Below are the code and all the weights of a small trained network. Each question names an input and a class and asks about switching units off, where a switched-off unit gives its printed mean instead of its output.

import numpy as np


def w(rows, s, z=0):
    codes = np.array(rows[::2]) - 128.0
    scale = np.full(codes.shape[1], s)
    scale[-1] = z or s
    return codes * scale


def f(y):
    return np.maximum(y, 0)


def log_softmax(a):
    a = a - a.max(-1, keepdims=True)
    return a - np.log(np.exp(a).sum(-1, keepdims=True))


def net(x, mask):
    res = np.array(x, float).reshape(1, 8) / 4 @ E
    y = f(res @ A[0][:, :-1].T + A[0][:, -1])
    res = res + np.where(mask, y, B[0][:, -1]) @ B[0][:, :-1]
    return log_softmax(res[-1] @ U[:, :-1].T + U[:, -1])


A, B = {}, {}
E = w([
[149,145,102,124,138,114,111],'x0',
[97,18,92,165,196,82,112],'x1',
[225,47,125,96,2,86,117],'x2',
[113,121,126,121,119,138,130],'x3',
[85,140,165,66,142,20,202],'x4',
[146,149,81,115,135,113,100],'x5',
[142,122,166,151,133,128,143],'x6',
[179,114,198,21,213,164,105],'x7',
],0.0089)
A[0] = w([
[128,128,159,86,212,166,92,105],'N1',
[118,85,117,166,134,155,59,75],'N2',
[176,36,174,102,212,148,122,245],'N3',
[97,188,152,68,94,1,191,168],'N4',
[122,151,82,82,107,132,116,182],'N5',
[193,123,147,139,163,124,159,60],'N6',
[142,44,115,157,198,71,85,145],'N7',
[68,219,131,152,221,111,115,149],'N8',
[168,131,103,165,103,229,67,64],'N9',
[181,106,127,138,118,89,114,159],'N10',
[151,190,150,99,96,196,130,155],'N11',
[158,139,134,209,116,246,36,76],'N12',
[78,165,100,229,44,98,152,91],'N13',
[117,111,160,122,125,160,148,134],'N14',
[200,248,149,114,74,181,193,163],'N15',
[85,115,86,234,108,88,152,101],'N16',
[186,59,134,75,28,58,85,129],'N17',
[159,110,161,88,177,167,143,9],'N18',
[62,184,100,199,159,152,125,37],'N19',
[130,18,77,165,188,145,148,150],'N20',
[157,89,149,32,153,181,112,109],'N21',
],0.0085,0.0013)
B[0] = w([
[163,165,82,108,64,169,163,199],'N1',
[129,135,203,103,137,104,109,179],'N2',
[122,193,95,113,101,104,138,222],'N3',
[108,31,184,73,195,112,101,248],'N4',
[149,116,171,184,168,131,70,158],'N5',
[162,102,102,127,126,152,183,152],'N6',
[98,186,130,217,136,96,105,202],'N7',
[141,26,88,182,134,232,167,221],'N8',
[136,54,164,124,187,79,110,209],'N9',
[86,126,149,151,138,188,149,173],'N10',
[95,171,137,146,133,79,68,191],'N11',
[144,49,156,65,183,56,98,229],'N12',
[201,175,76,3,118,94,141,227],'N13',
[134,138,113,130,118,123,137,150],'N14',
[54,165,162,217,123,114,50,227],'N15',
[180,195,65,68,65,108,128,210],'N16',
[102,91,114,214,73,241,166,254],'N17',
[154,140,97,93,129,110,150,180],'N18',
[151,109,90,138,124,198,172,196],'N19',
[64,195,130,173,159,72,116,204],'N20',
[169,185,42,78,76,115,158,207],'N21',
],0.0068,0.0099)
U = w([
[194,221,92,61,112,99,171,219],'0',
[120,72,129,193,131,226,168,1],'1',
[1,221,164,183,158,48,93,184],'2',
[108,33,184,83,211,51,123,114],'3',
],0.0095,0.00078)

Each question gives the input, the list of numbers given to net, and the class t.
The units are the neurons (one row each of A and B). Each row of codes is followed by its name. A weight is (code - 128) times the scale printed after its matrix; where a second scale follows, it is the last column's (A, B and U).
mask holds one flag per neuron, in row order. A switched-off neuron (its flag False) gives its mean, the last column of its row in B, instead of its output. The means were averaged over made-up inputs and are rounded, as every weight is.
A unit's drop is (log p(t) with every unit on - log p(t) with that unit switched off) / (log p(t) with every unit on - log p(t) with every unit switched off).
The circuit of an input: a set's keep is (log p(t) with only the set's units on - log p(t) with every unit switched off) / (log p(t) with every unit on - log p(t) with every unit switched off). Starting from the 12 units with the biggest drops (on a tie, the unit counted first), units are removed one at a time, each time the one whose removal leaves the highest keep (on an exact tie, the one counted first), for as long as the keep stays at least 0.8.
circuit, biggest first: the units of the circuit, biggest drop first
k most important neurons: the k neurons with the biggest drops, biggest first
drop when u is switched off: that unit's drop, to one decimal
input [-6,1,1,0,7,1,7,-4], class 3: circuit, biggest first : (N4)
input [5,5,-7,-3,-7,-5,-4,8], class 0: 4 most important neurons : (N1; N3; N21; N17)
input [6,7,1,-5,6,-7,1,6], class 2: circuit, biggest first : (N7; N3)
input [5,7,5,-8,7,-3,-8,8], class 0: circuit, biggest first : (N21; N3)
input [5,-7,-6,-1,0,8,-8,-8], class 0: 4 most important neurons : (N13; N17; N16; N19)
input [-6,7,-1,-7,-6,7,2,6], class 2: 3 most important neurons : (N20; N7; N13)
input [2,5,1,7,2,-4,-1,-5], class 0: 2 most important neurons : (N16; N13)
input [2,3,7,0,6,3,-2,-2], class 1: 2 most important neurons : (N17; N12)
input [-3,5,4,-6,-5,2,7,-4], class 2: circuit, biggest first : (N20; N8)
input [-8,-8,2,4,-1,-8,8,-8], class 0: 4 most important neurons : (N13; N16; N20; N7)
input [-3,7,-3,-1,8,-6,-6,-7], class 3: 2 most important neurons : (N4; N21)
input [-2,-7,5,3,4,-2,7,3], class 2: 3 most important neurons : (N15; N8; N11)
input [0,7,5,-6,-3,0,-5,-5], class 2: 2 most important neurons : (N20; N7)
input [-1,4,0,-4,-6,-2,-7,-5], class 3: 3 most important neurons : (N12; N9; N21)
input [-1,-8,2,1,-8,2,-6,1], class 2: circuit, biggest first : (N15)
input [-2,-4,-1,8,-5,7,8,-3], class 3: circuit, biggest first : (N12; N9)
input [-3,-4,2,-7,2,5,-4,-1], class 2: 2 most important neurons : (N8; N15)
input [-6,2,6,6,1,7,0,4], class 1: 2 most important neurons : (N17; N13)
input [-5,-8,3,-4,3,-6,2,-7], class 2: 2 most important neurons : (N15; N21)
input [3,2,1,-7,6,3,-2,-3], class 3: circuit, biggest first : (N4)
input [8,4,-3,-8,-6,6,-6,-3], class 3: 2 most important neurons : (N12; N9)
input [7,2,-4,1,-1,-2,-8,3], class 1: 2 most important neurons : (N8; N13)
input [3,4,-3,0,-2,6,-2,5], class 0: circuit, biggest first : (N1; N4)
input [-3,-4,7,-8,-5,4,8,6], class 1: drop when N15 is switched off : 0.3
input [-4,0,8,1,4,2,5,0], class 1: drop when N17 is switched off : 0.6
input [-8,-3,-7,6,6,7,-2,-3], class 1: drop when N12 is switched off : 0.1
input [-5,-5,6,2,3,-3,-1,2], class 1: circuit, biggest first : (N17)
input [7,-8,3,-6,-2,6,6,-2], class 2: drop when N15 is switched off : 0.2
